Below is a small trained network, with its code and all its weights. Each question gives an input and a class and asks what happens when units are switched off, that is, made to give their printed mean instead of their output.

import numpy as np


def w(rows, s, z=0):
    codes = np.array(rows[::2]) - 128.0
    scale = np.full(codes.shape[1], s)
    scale[-1] = z or s
    return codes * scale


def f(y):
    return np.maximum(y, 0)


def log_softmax(a):
    a = a - a.max(-1, keepdims=True)
    return a - np.log(np.exp(a).sum(-1, keepdims=True))


def net(x, mask):
    res = np.array(x, float).reshape(1, 7) / 4 @ E
    y = f(res @ A[0][:, :-1].T + A[0][:, -1])
    res = res + np.where(mask, y, B[0][:, -1]) @ B[0][:, :-1]
    return log_softmax(res[-1] @ U[:, :-1].T + U[:, -1])


A, B = {}, {}
E = w([
[89,74,145,63,80,179,161,143,15,127,157,194],'x0',
[174,217,67,87,74,161,56,196,102,211,62,154],'x1',
[1,98,47,101,195,140,153,205,185,105,96,155],'x2',
[179,42,86,216,73,46,122,208,112,167,150,179],'x3',
[130,19,110,164,120,204,69,49,156,134,54,184],'x4',
[103,213,58,178,77,106,138,59,93,45,120,175],'x5',
[147,159,222,79,186,60,94,145,133,71,86,224],'x6',
],0.0086)
A[0] = w([
[149,161,131,173,144,74,55,115,231,101,37,57,132],'neuron 0',
[156,124,147,91,165,162,148,127,132,151,116,102,70],'neuron 1',
[105,163,139,61,163,212,136,52,120,115,49,92,42],'neuron 2',
[146,198,109,130,107,149,114,185,111,142,82,114,121],'neuron 3',
[100,178,179,74,130,190,173,48,166,118,137,94,5],'neuron 4',
[115,122,153,41,150,180,124,110,149,115,129,90,29],'neuron 5',
[221,127,181,133,79,106,118,60,95,145,131,107,35],'neuron 6',
[85,35,188,162,150,97,164,51,139,52,204,126,48],'neuron 7',
[121,104,182,92,143,122,136,169,146,214,113,86,100],'neuron 8',
[167,56,170,96,127,128,114,190,184,168,140,107,79],'neuron 9',
[129,209,53,115,67,173,45,178,131,161,70,167,120],'neuron 10',
[134,52,108,177,113,45,129,182,134,170,99,160,33],'neuron 11',
[102,118,53,157,77,198,186,120,120,191,182,1,196],'neuron 12',
[145,141,80,187,171,136,135,105,175,173,122,82,158],'neuron 13',
[93,112,106,118,113,107,133,148,168,109,125,133,17],'neuron 14',
[106,161,129,92,138,115,203,164,34,150,184,136,127],'neuron 15',
[124,35,107,166,144,234,40,24,175,137,42,199,84],'neuron 16',
[98,208,141,87,155,152,136,133,122,106,184,88,47],'neuron 17',
[112,176,134,54,175,150,74,96,108,129,96,93,72],'neuron 18',
[174,85,117,178,111,65,154,206,116,171,113,183,113],'neuron 19',
[132,140,71,197,96,96,120,140,112,82,157,192,119],'neuron 20',
[95,137,68,95,154,139,144,199,159,125,110,116,49],'neuron 21',
[144,84,152,126,155,114,179,122,158,104,153,105,33],'neuron 22',
[88,92,165,181,132,96,191,65,150,43,199,113,93],'neuron 23',
[171,160,66,39,95,162,51,154,97,200,24,164,64],'neuron 24',
[134,210,111,121,182,75,151,174,126,143,222,85,197],'neuron 25',
[111,61,179,86,165,139,78,147,156,202,129,82,73],'neuron 26',
[164,190,105,164,159,87,125,150,191,103,159,96,174],'neuron 27',
[141,95,111,33,68,191,173,140,39,64,171,175,169],'neuron 28',
[153,158,99,134,138,85,85,120,239,121,98,75,99],'neuron 29',
[111,90,136,73,87,186,137,134,70,136,142,189,215],'neuron 30',
[147,96,105,183,111,103,102,168,129,143,190,178,143],'neuron 31',
[52,120,87,109,159,137,142,181,192,152,80,150,10],'neuron 32',
[114,98,155,122,168,133,95,168,133,191,146,88,89],'neuron 33',
[71,91,88,157,86,154,135,107,110,180,187,43,112],'neuron 34',
[88,111,99,119,55,172,136,126,102,125,159,94,171],'neuron 35',
[172,185,156,127,94,164,92,159,122,178,133,140,76],'neuron 36',
[193,135,219,123,71,125,112,65,96,153,148,86,110],'neuron 37',
[85,147,72,136,138,118,141,142,117,97,105,147,65],'neuron 38',
[52,142,97,97,117,75,142,153,167,149,169,123,157],'neuron 39',
[116,168,116,77,163,214,104,81,149,111,109,112,49],'neuron 40',
[94,199,43,166,78,95,122,45,97,29,111,159,218],'neuron 41',
[147,127,235,63,178,23,107,159,114,72,72,234,228],'neuron 42',
[78,96,99,92,152,122,149,140,108,131,135,149,85],'neuron 43',
[77,103,108,107,152,141,114,167,146,108,118,131,69],'neuron 44',
[93,124,62,108,138,111,143,130,161,103,109,147,119],'neuron 45',
[70,96,92,124,190,146,174,182,173,123,78,194,47],'neuron 46',
],0.0078,0.0018)
B[0] = w([
[72,70,134,85,200,154,97,87,64,189,151,114,214],'neuron 0',
[128,141,102,111,120,178,162,142,117,147,149,181,153],'neuron 1',
[132,186,85,193,155,156,174,189,81,218,106,142,196],'neuron 2',
[70,81,100,121,84,87,110,153,214,111,188,142,182],'neuron 3',
[125,165,89,177,142,145,167,184,95,168,126,126,186],'neuron 4',
[131,157,110,166,147,158,152,144,121,160,136,150,170],'neuron 5',
[227,151,55,147,114,183,120,68,55,67,207,66,194],'neuron 6',
[79,115,55,160,144,59,98,180,220,137,238,118,223],'neuron 7',
[139,143,155,60,92,135,170,92,160,121,162,184,180],'neuron 8',
[159,148,126,49,104,203,218,104,145,173,120,235,192],'neuron 9',
[87,130,102,115,108,105,112,149,215,85,197,152,220],'neuron 10',
[109,163,90,186,165,175,177,183,68,184,131,133,199],'neuron 11',
[137,198,217,168,186,138,47,120,185,65,37,196,220],'neuron 12',
[83,90,175,99,185,126,84,65,92,189,115,147,182],'neuron 13',
[144,143,69,125,100,158,131,86,114,113,137,91,149],'neuron 14',
[120,31,181,87,106,60,117,134,93,152,82,72,189],'neuron 15',
[186,37,245,92,7,6,144,243,125,152,32,5,243],'neuron 16',
[126,164,109,149,108,105,173,192,101,159,84,101,180],'neuron 17',
[123,177,95,198,154,128,157,170,113,165,120,166,178],'neuron 18',
[96,190,111,215,171,169,175,178,118,193,109,119,208],'neuron 19',
[146,139,139,115,119,181,206,156,106,193,101,199,183],'neuron 20',
[208,112,101,124,102,143,87,130,81,49,161,85,173],'neuron 21',
[110,103,103,132,96,114,148,171,173,137,200,139,168],'neuron 22',
[96,135,92,114,85,105,104,190,211,122,226,159,216],'neuron 23',
[72,112,79,154,125,42,94,142,212,125,224,125,230],'neuron 24',
[158,64,227,100,43,31,135,175,119,134,69,53,209],'neuron 25',
[155,148,137,51,93,156,183,95,175,123,135,176,192],'neuron 26',
[100,88,175,85,145,117,117,84,74,198,131,94,191],'neuron 27',
[62,86,138,104,173,94,102,60,86,180,137,93,202],'neuron 28',
[67,86,102,77,188,119,68,80,75,189,145,96,193],'neuron 29',
[48,61,131,104,174,106,66,66,85,193,148,110,188],'neuron 30',
[107,186,129,181,152,173,171,151,47,198,85,129,186],'neuron 31',
[178,142,64,162,79,190,105,87,98,61,144,68,185],'neuron 32',
[156,136,142,69,114,181,173,88,141,114,106,179,172],'neuron 33',
[131,179,182,176,181,127,72,116,170,84,78,168,190],'neuron 34',
[107,130,208,139,160,139,77,93,153,124,76,162,173],'neuron 35',
[134,120,86,142,98,122,93,149,174,82,185,120,182],'neuron 36',
[206,114,83,186,95,174,121,87,88,22,189,86,199],'neuron 37',
[187,133,117,100,91,174,123,90,129,103,153,123,162],'neuron 38',
[178,92,116,149,62,163,101,131,107,93,93,116,175],'neuron 39',
[107,185,84,182,115,154,193,194,96,161,114,132,181],'neuron 40',
[190,100,205,12,73,204,231,99,167,174,132,253,220],'neuron 41',
[93,203,224,200,160,162,41,81,171,61,42,151,248],'neuron 42',
[142,126,103,123,142,133,96,86,102,110,149,92,162],'neuron 43',
[172,118,95,140,108,161,115,88,91,59,150,86,164],'neuron 44',
[179,131,91,102,108,166,124,69,91,75,125,87,167],'neuron 45',
[219,148,106,154,79,166,93,82,84,81,161,98,193],'neuron 46',
],0.0057,0.014)
U = w([
[80,119,52,139,113,76,112,191,253,110,238,130,94],'0',
[237,131,60,153,99,172,119,71,53,46,168,60,81],'1',
[110,171,80,214,163,160,225,224,66,196,94,139,93],'2',
[171,83,193,84,59,38,153,213,120,136,47,36,171],'3',
[168,134,142,2,108,184,238,82,175,146,130,237,140],'4',
[106,173,190,188,191,139,43,94,188,63,34,174,157],'5',
[43,66,116,68,199,114,84,45,43,195,149,95,124],'6',
[125,119,110,136,153,99,161,121,142,96,90,129,255],'7',
],0.01,0.0037)

Each question gives the input, the list of numbers given to net, and the class t.
The units are the neurons (one row each of A and B). Each row of codes is followed by its name. A weight is (code - 128) times the scale printed after its matrix; where a second scale follows, it is the last column's (A, B and U).
mask holds one flag per neuron, in row order. A switched-off neuron (its flag False) gives its mean, the last column of its row in B, instead of its output. The means were averaged over made-up inputs and are rounded, as every weight is.
A unit's drop is (log p(t) with every unit on - log p(t) with that unit switched off) / (log p(t) with every unit on - log p(t) with every unit switched off).
The circuit of an input: a set's keep is (log p(t) with only the set's units on - log p(t) with every unit switched off) / (log p(t) with every unit on - log p(t) with every unit switched off). Starting from the 12 units with the biggest drops (on a tie, the unit counted first), units are removed one at a time, each time the one whose removal leaves the highest keep (on an exact tie, the one counted first), for as long as the keep stays at least 0.8.
circuit, biggest first: the units of the circuit, biggest drop first
unit that matters most: the unit with the biggest drop
top k neurons: the k neurons with the biggest drops, biggest first
drop of u: that unit's drop, to one decimal
input [4,-7,5,8,8,2,0], class 2: circuit, biggest first	(neuron 11)
input [7,6,-4,5,-7,2,-8], class 5: top 3 neurons	(neuron 12; neuron 16; neuron 34)
input [-6,-4,-7,-7,4,-4,3], class 1: top 2 neurons	(neuron 37; neuron 6)
input [-7,-3,-5,4,3,-1,-5], class 6: circuit, biggest first	(neuron 13; neuron 0)
input [6,-2,0,2,-4,-5,-6], class 5: circuit, biggest first	(neuron 12; neuron 34)
input [6,-6,-6,3,-4,-3,-1], class 0: top 3 neurons	(neuron 7; neuron 23; neuron 0)
input [4,-8,-6,7,-5,-3,-1], class 0: top 2 neurons	(neuron 7; neuron 23)
input [5,-5,0,-4,-5,-2,5], class 0: top 2 neurons	(neuron 16; neuron 7)
input [2,-2,-2,4,4,-3,-5], class 5: top 3 neurons	(neuron 12; neuron 34; neuron 25)
input [3,-8,-8,-5,0,-8,-6], class 0: top 3 neurons	(neuron 7; neuron 23; neuron 41)
input [-6,-7,-5,-5,-2,3,-8], class 5: top 3 neurons	(neuron 12; neuron 34; neuron 24)
input [4,1,-1,2,-2,-2,-4], class 5: circuit, biggest first	(neuron 12; neuron 34; neuron 35)
input [8,6,6,5,-7,5,-6], class 6: top 2 neurons	(neuron 16; neuron 28)
input [-7,-5,2,0,-8,6,-4], class 3: unit that matters most	neuron 25
input [-8,-1,0,-4,0,-7,5], class 6: top 3 neurons	(neuron 0; neuron 29; neuron 41)
input [-8,5,-3,-1,0,-6,7], class 6: top 3 neurons	(neuron 0; neuron 29; neuron 12)
input [3,-8,-3,-5,8,3,8], class 0: top 2 neurons	(neuron 7; neuron 23)
input [5,0,1,-1,7,3,7], class 3: top 3 neurons	(neuron 16; neuron 12; neuron 34)
input [7,1,6,2,-5,5,4], class 6: top 2 neurons	(neuron 28; neuron 16)
input [-7,7,2,1,-8,-5,-8], class 3: circuit, biggest first	(neuron 25)
input [-1,-1,-7,8,-6,-2,-1], class 2: top 2 neurons	(neuron 19; neuron 31)
input [-6,3,-2,7,2,-4,8], class 5: drop of neuron 42	5.7
input [6,4,1,1,2,3,8], class 5: drop of neuron 42	2.3
input [-3,8,-5,-3,1,7,3], class 0: drop of neuron 24	0.4
input [6,-8,0,4,-4,-6,0], class 0: drop of neuron 7	1.5
